Where the symbols take the states:
q285 se q61
q285 gu q67
q285 fu q655
q474 se q194
q474 gu q651
q474 fu q11
q266 se q48
q266 gu q980
q266 fu q847
q616 se q752
q616 gu q398
q616 fu q304
q347 se q673
q347 gu q139
q347 fu q312
q257 se q546
q257 gu q989
q257 fu q175
q458 se q398
q458 gu q752
q458 fu q52
q651 se q611
q651 gu q474
q651 fu q239
q55 se q989
q55 gu q546
q55 fu q567
q989 se q655
q989 gu q257
q989 fu q55
q903 se q304
q903 gu q626
q903 fu q451
q214 se q631
q214 gu q660
q214 fu q369
q611 se q810
q611 gu q11
q611 fu q651
q11 se q474
q11 gu q611
q11 fu q723
q567 se q55
q567 gu q52
q567 fu q752
q673 se q207
q673 gu q977
q673 fu q347
q847 se q266
q847 gu q312
q847 fu q139
q655 se q285
q655 gu q175
q655 fu q989
q810 se q369
q810 gu q723
q810 fu q611
q551 se q626
q551 gu q304
q551 fu q398
q451 se q903
q451 gu q909
q451 fu q48
q52 se q458
q52 gu q567
q52 fu q546
q61 se q808
q61 gu q586
q61 fu q285
q67 se q175
q67 gu q285
q67 fu q586
q369 se q214
q369 gu q932
q369 fu q810
q398 se q551
q398 gu q616
q398 fu q458
q626 se q909
q626 gu q903
q626 fu q551
q808 se q660
q808 gu q631
q808 fu q61
q909 se q732
q909 gu q451
q909 fu q626
q48 se q451
q48 gu q732
q48 fu q266
q139 se q847
q139 gu q347
q139 fu q977
q660 se q932
q660 gu q214
q660 fu q808
q627 se q239
q627 gu q356
q627 fu q207
q546 se q52
q546 gu q55
q546 fu q257
q356 se q283
q356 gu q627
q356 fu q194
q980 se q312
q980 gu q266
q980 fu q732
q207 se q627
q207 gu q283
q207 fu q673
q239 se q651
q239 gu q194
q239 fu q627
q175 se q257
q175 gu q655
q175 fu q67
q977 se q139
q977 gu q673
q977 fu q283
q752 se q567
q752 gu q458
q752 fu q616
q732 se q980
q732 gu q48
q732 fu q909
q312 se q347
q312 gu q847
q312 fu q980
q304 se q616
q304 gu q551
q304 fu q903
q723 se q11
q723 gu q810
q723 fu q932
q631 se q586
q631 gu q808
q631 fu q214
q283 se q977
q283 gu q207
q283 fu q356
q586 se q67
q586 gu q61
q586 fu q631
q932 se q723
q932 gu q369
q932 fu q660
q194 se q356
q194 gu q239
q194 fu q474

In the rows, zero is written as 26.

The rows follow the links: the fewer symbols apart two states are, the more alike their rows tend to be.

Each row is also shifted at random along 6 hidden directions that mean nothing.

Some states, each with a row of numbers:
q611: [25,27,25,27,27,29,26,37,29,23,27,24,27,28,31,22,33,24,27,26,27,31,29,27,20,30,31,26,26,32,23,23,29,22,24,24,25,26,27,31,21,31,26,21,23,25,25,26,25,30,26,27,26]
q175: [26,26,27,29,27,24,23,31,28,27,29,27,21,27,25,32,21,30,35,25,31,25,27,29,23,27,25,25,23,29,22,27,23,27,30,29,26,28,23,27,26,27,27,28,31,28,27,32,23,26,27,30,29]
q655: [27,27,26,29,28,23,25,27,27,27,25,30,31,24,30,26,29,31,29,29,29,25,26,24,22,25,28,23,26,26,24,28,23,26,20,25,21,24,25,26,24,32,25,29,24,24,26,29,28,31,28,26,25]
q660: [26,28,27,26,27,29,25,31,23,25,22,24,23,24,27,22,31,25,25,27,25,27,25,28,26,28,27,25,27,26,27,26,30,23,23,24,27,24,27,30,26,29,23,24,22,30,24,25,29,30,26,28,24]
q626: [27,26,26,27,27,29,26,28,27,25,26,28,21,24,26,30,21,25,33,29,26,25,28,25,29,25,26,22,28,25,28,30,27,23,26,29,24,26,24,28,23,25,30,24,25,26,29,33,29,32,24,24,28]
q139: [24,22,25,26,25,24,25,29,25,29,29,25,27,30,25,24,21,28,14,27,30,33,28,29,22,26,31,30,23,32,29,26,30,29,34,21,28,26,26,22,21,28,25,24,25,18,24,28,25,24,32,29,25]
q627: [26,25,25,26,24,26,25,29,28,26,26,22,28,26,25,23,25,24,18,29,27,33,26,29,23,25,28,29,21,33,25,26,29,28,33,21,31,23,28,25,25,27,23,23,29,21,22,22,27,21,31,29,27]
q903: [24,25,28,23,25,31,28,29,23,25,21,21,25,28,30,25,29,26,17,22,23,22,22,30,30,26,25,30,27,25,31,26,33,24,33,28,38,26,22,30,28,25,25,25,24,34,28,25,25,25,24,27,17]
q283: [25,25,25,25,26,23,27,34,28,30,27,23,18,29,26,23,28,28,23,25,32,31,28,26,22,28,30,28,26,31,27,24,28,30,30,26,28,26,26,25,22,25,26,26,27,24,25,22,25,21,26,25,27]
q347: [27,24,27,26,25,21,28,27,24,28,30,31,31,26,20,23,26,28,23,33,31,35,33,31,18,23,31,25,25,35,20,28,24,30,24,21,20,23,28,21,25,29,28,24,27,16,26,23,29,24,31,31,29]
q194: [27,26,24,25,26,25,29,31,33,26,29,24,19,27,23,26,26,24,28,28,28,30,28,26,24,28,27,28,25,31,22,24,24,30,30,28,26,25,28,26,25,20,28,25,32,24,27,16,25,15,24,24,32]
q932: [29,30,26,26,27,31,26,35,30,24,24,23,10,23,24,27,31,20,36,26,24,22,23,24,30,30,23,25,25,23,21,24,25,24,24,29,25,24,27,33,30,20,24,24,28,37,24,12,25,17,22,25,30]
q752: [25,23,27,24,24,25,28,33,21,31,25,29,13,27,24,26,27,29,28,27,32,28,32,29,25,25,32,25,29,34,32,31,31,27,28,27,29,26,21,26,20,24,30,23,25,25,32,31,29,31,23,25,24]
q567: [26,26,27,25,26,24,29,23,22,29,23,28,32,26,30,24,31,31,24,25,27,23,27,26,24,25,27,26,29,27,30,28,27,27,23,28,29,25,24,26,25,28,29,30,25,27,30,29,28,31,24,24,20]
q586: [25,25,27,24,27,24,28,25,27,27,31,29,28,29,20,28,25,26,22,25,26,25,27,27,25,25,25,29,26,25,22,24,22,31,29,27,23,27,27,23,30,20,28,28,29,24,28,15,22,15,26,27,27]
q52: [26,25,27,27,25,29,23,29,26,26,26,28,16,26,25,30,26,26,30,25,27,23,24,25,28,25,27,26,22,29,28,28,28,27,28,25,29,26,22,28,24,26,24,24,28,28,26,25,25,25,28,26,25]
q239: [26,26,25,25,24,27,26,27,27,25,25,24,27,27,26,21,30,23,20,27,25,31,25,26,25,27,28,29,23,30,27,24,29,26,28,21,29,24,28,26,25,27,22,23,26,24,22,20,26,23,30,26,26]

From each start, follow one symbol. Which state do you reach?
Answer with the state's name.
new walk
[28,26,27,26,27,25,28,19,24,27,27,31,29,24,22,28,21,26,28,29,25,26,29,26,29,23,25,23,30,22,27,30,23,27,22,28,19,26,27,22,27,23,31,27,25,22,29,29,29,28,25,25,29]
gu q48
new walk
[27,27,26,28,25,22,24,25,23,29,24,24,28,24,27,24,25,30,27,28,30,31,26,30,25,27,27,23,25,29,28,28,27,27,26,26,28,26,28,24,25,31,25,29,26,26,23,35,29,32,29,30,28]
fu q347
new walk
[27,25,26,26,25,23,26,17,23,31,26,31,23,25,23,28,23,29,29,27,28,24,27,22,31,23,26,23,28,23,33,30,24,30,23,27,24,28,26,21,26,23,27,30,27,24,28,30,28,29,26,22,27]
gu q546
new walk
[25,26,27,26,27,23,26,24,22,30,28,29,24,29,24,25,30,29,29,22,28,23,26,26,26,27,26,27,28,25,26,25,24,29,22,28,23,29,26,25,29,26,25,31,26,30,27,24,23,26,24,26,25]
gu q285
new walk
[25,27,25,24,27,27,29,27,30,24,28,24,33,28,28,26,27,24,22,24,24,25,26,26,25,28,25,30,29,23,22,22,24,26,28,29,25,27,28,27,29,23,28,27,26,27,28,19,23,20,23,25,26]
gu q660
new walk
[25,27,25,24,25,23,28,19,29,29,25,20,31,27,28,25,24,27,19,24,25,26,23,24,29,27,24,29,27,23,30,24,26,30,31,29,33,26,29,23,28,22,26,31,30,26,24,24,25,21,25,23,26]
se q283
new walk
[26,24,27,26,25,27,24,19,27,25,30,31,30,28,21,29,26,24,23,27,23,23,24,24,27,22,25,29,21,27,22,26,23,31,28,21,25,26,25,22,30,24,23,26,31,21,26,15,23,16,32,26,25]
fu q257
new walk
[24,26,26,23,27,25,30,27,28,24,26,23,41,28,31,24,29,28,15,23,25,24,26,28,21,27,24,32,28,24,22,21,25,26,29,29,29,26,27,27,29,26,28,29,26,27,29,20,23,20,24,27,21]
se q586
new walk
[27,26,26,28,27,25,25,27,27,26,25,26,31,23,28,27,22,29,22,31,27,27,25,26,24,24,27,25,24,25,26,28,26,26,27,23,25,23,26,25,25,30,25,27,26,23,24,29,29,26,30,28,26]
fu q655
new walk
[25,29,25,26,28,27,27,26,30,24,28,25,29,27,29,26,29,24,32,22,23,24,26,23,27,30,25,26,30,21,24,22,24,22,22,30,22,29,29,29,28,26,28,27,25,29,26,26,23,29,21,23,28]
fu q810
new walk
[23,23,28,24,25,29,27,25,20,25,28,29,28,30,23,21,31,23,14,24,23,28,26,27,27,25,28,30,26,27,28,25,30,26,26,19,25,27,26,24,28,26,23,22,21,24,26,18,24,23,30,27,21]
gu q732
new walk
[28,27,26,28,28,27,25,33,29,23,23,23,29,23,30,27,25,27,22,30,26,26,24,28,23,26,26,26,23,25,23,27,27,24,28,24,27,22,25,29,26,31,23,25,26,27,23,27,28,25,29,29,25]
gu q586
new walk
[24,26,26,25,24,26,26,21,19,29,24,25,24,28,28,16,31,25,22,23,25,31,27,25,30,28,31,26,29,28,37,26,33,24,22,22,29,28,29,24,22,30,22,23,20,25,22,33,28,38,27,23,24]
fu q239
new walk
[26,24,25,28,27,27,23,33,30,25,31,27,21,29,23,28,22,25,26,26,28,29,27,27,23,26,28,28,22,29,21,25,25,26,31,23,22,26,25,26,25,26,24,23,28,23,24,22,22,20,31,28,29]
fu q139
new walk
[27,25,26,26,25,31,26,25,27,24,23,28,25,26,27,27,28,24,24,26,22,22,24,23,29,24,26,26,25,25,29,27,29,25,26,25,28,26,24,28,26,25,25,24,25,26,27,23,26,25,26,23,22]
se q551
new walk
[26,24,26,23,25,31,29,31,25,25,21,23,26,25,31,25,27,26,16,27,24,25,25,27,27,24,28,28,27,27,32,28,34,24,32,26,35,24,23,28,23,26,27,23,23,27,29,27,29,27,26,25,18]
se q626
new walk
[25,26,28,26,26,30,26,27,23,23,25,24,31,28,30,27,25,26,22,24,23,24,24,30,27,26,24,28,26,26,27,26,30,22,30,27,31,28,24,29,27,30,26,24,24,30,27,34,25,31,26,30,22]
gu q909
new walk
[25,25,27,28,25,25,25,32,27,26,27,27,30,28,28,28,27,30,24,27,30,26,26,30,20,25,28,28,22,33,21,26,27,28,30,24,29,25,23,26,25,31,25,27,29,25,27,28,24,25,29,31,23]
gu q989
